Look-ups in named tables: a row name and a column name give one cell, copied from the table.

Table bonako
|  | pupiz | gopapo | dobe | pefupo | rifa | ranoto | misikop | gov |
|---|---|---|---|---|---|---|---|---|
| dup | 68.506 | 47.831 | 60.783 | 67.377 | 76.624 | 72.067 | 59.038 | 44.150 |
| gobalor | 71.914 | 40.774 | 51.099 | 55.727 | 58.071 | 61.709 | 49.531 | 43.374 |
| birona | 70.006 | 53.133 | 60.902 | 57.225 | 57.197 | 61.011 | 45.982 | 42.886 |
| ritofuz | 70.360 | 55.001 | 65.461 | 21.132 | 51.382 | 28.327 | 58.965 | 53.559 |
| nemev | 68.898 | 45.120 | 42.794 | 38.909 | 39.556 | 51.698 | 68.125 | 63.614 |
| kot | 70.121 | 49.169 | 62.163 | 67.267 | 70.377 | 72.477 | 52.269 | 39.445 |
| gotozi | 63.602 | 38.555 | 35.019 | 46.586 | 36.719 | 52.825 | 60.257 | 56.924 |
| kiz | 73.684 | 54.496 | 67.938 | 23.345 | 64.695 | 39.988 | 55.697 | 49.324 |
| sol | 75.393 | 69.300 | 73.962 | 53.315 | 47.245 | 60.381 | 73.007 | 51.145 |
| teg | 73.981 | 50.934 | 51.643 | 37.963 | 29.421 | 53.834 | 77.656 | 72.062 |
| loz | 62.645 | 38.515 | 36.617 | 49.518 | 41.615 | 54.370 | 58.575 | 55.726 |
| dor | 70.854 | 53.517 | 62.267 | 20.950 | 49.356 | 23.625 | 60.412 | 54.738 |

What is the rifa of teg in bonako? 29.421
What is the gopapo of gotozi in bonako? 38.555
What is the pupiz of kot in bonako? 70.121
What is the misikop of loz in bonako? 58.575
What is the gov of birona in bonako? 42.886
What is the gopapo of ritofuz in bonako? 55.001
What is the misikop of birona in bonako? 45.982
What is the dobe of gotozi in bonako? 35.019
What is the pefupo of kiz in bonako? 23.345
What is the pupiz of teg in bonako? 73.981
What is the gov of gobalor in bonako? 43.374
What is the gov of teg in bonako? 72.062
What is the misikop of gobalor in bonako? 49.531
What is the pupiz of dor in bonako? 70.854
What is the misikop of gotozi in bonako? 60.257
What is the ranoto of nemev in bonako? 51.698
What is the ranoto of loz in bonako? 54.370
Row with the largest ranoto: kot

lumulem
columns: nalabi, pirog, vov, kom, zatosif, fugab, kugezav
fefumo: [109, 58, 101, 101, 169, 178, 160]
bik: [175, 183, 196, 216, 131, 62, 149]
nelo: [75, 91, 91, 124, 148, 159, 168]
ruvotod: [198, 56, 171, 68, 133, 140, 168]
det: [204, 145, 117, 152, 197, 128, 16]
mabod: [100, 70, 63, 95, 207, 205, 111]
mirigu: [71, 107, 101, 132, 145, 153, 165]
bobidup: [183, 16, 143, 33, 141, 164, 169]
kan: [168, 138, 150, 149, 123, 93, 168]
zel: [107, 106, 139, 118, 139, 147, 165]
pubav: [171, 192, 92, 211, 104, 34, 175]
mabaruz: [206, 159, 197, 177, 143, 96, 135]

What is the nalabi of kan in lumulem? 168
What is the kom of nelo in lumulem? 124
What is the kom of zel in lumulem? 118
What is the nalabi of pubav in lumulem? 171
What is the vov of mabod in lumulem? 63
What is the zatosif of ruvotod in lumulem? 133
What is the kom of mirigu in lumulem? 132
What is the fugab of zel in lumulem? 147

banavu
cols = zak, navo, nabu, figiken, mef, kotov, foz
kosopo: [126, 89, 125, 136, 96, 59, 231]
zefup: [134, 97, 128, 146, 101, 50, 220]
piliri: [72, 98, 102, 117, 102, 105, 158]
buto: [142, 148, 136, 182, 112, 63, 139]
vum: [191, 10, 147, 73, 228, 181, 112]
zuza: [166, 141, 154, 189, 116, 53, 144]
diz: [61, 81, 95, 105, 106, 114, 160]
nel: [169, 139, 161, 180, 104, 48, 135]
binel: [245, 148, 157, 182, 161, 104, 64]
tulure: [90, 205, 8, 240, 167, 102, 83]
med: [92, 195, 48, 227, 97, 49, 155]
bisiduf: [59, 23, 76, 35, 119, 128, 115]
resina: [181, 157, 159, 192, 127, 85, 117]

resina, navo: 157
binel, mef: 161
piliri, zak: 72
kosopo, nabu: 125
med, kotov: 49
diz, zak: 61
buto, navo: 148
tulure, kotov: 102
binel, zak: 245
tulure, zak: 90
med, figiken: 227
zefup, mef: 101

vetu
|  | sikat | kam |
|---|---|---|
| sudek | 165 | 70 |
| mono | 163 | 71 |
| zil | 207 | 25 |
| diloda | 180 | 53 |
| fel | 192 | 42 |
| dizatup | 119 | 116 |
| babun | 197 | 36 |

kam of fel is 42
sikat of mono is 163
kam of babun is 36
kam of diloda is 53
kam of zil is 25
kam of dizatup is 116
sikat of diloda is 180
sikat of zil is 207
sikat of dizatup is 119
sikat of fel is 192
sikat of sudek is 165
Row with the largest kam: dizatup

tugusoz.tsv
	nug	lev	pati	furo	kiloluf
zof	555	559	542	565	545
nifegod	574	521	559	523	550
gapem	427	733	526	683	619
mup	456	689	549	645	614
rofifo	622	315	236	544	105
lofumen	881	304	742	416	511
nabe	703	410	645	453	538
tuse	493	590	545	505	651
dumakik	569	230	278	267	326
datade	601	455	409	623	274
sobab	386	535	406	342	693
dek	574	614	755	497	797

pati of zof is 542
furo of lofumen is 416
pati of rofifo is 236
furo of zof is 565
furo of sobab is 342
kiloluf of sobab is 693
pati of lofumen is 742
lev of sobab is 535
kiloluf of nabe is 538
lev of datade is 455
nug of mup is 456
nug of tuse is 493
furo of gapem is 683
lev of zof is 559
lev of dumakik is 230
lev of mup is 689
furo of nabe is 453
pati of dumakik is 278

kolori:
         zada  lizu
lavosik   104    10
patabe     60    98
devoda      9   106
damitak    74    62
tek       118    92
turu      228   137
rim        61    97
lamag     112   134
nuvuk      77    45
keb        41    49
tuv       102    54
tusagu     40   119
fet        57     2

lizu of lavosik is 10
zada of patabe is 60
lizu of tek is 92
zada of turu is 228
lizu of turu is 137
lizu of fet is 2
zada of damitak is 74
zada of tusagu is 40
lizu of patabe is 98
zada of tuv is 102
zada of keb is 41
lizu of tusagu is 119
zada of rim is 61
zada of lavosik is 104
zada of devoda is 9
lizu of damitak is 62

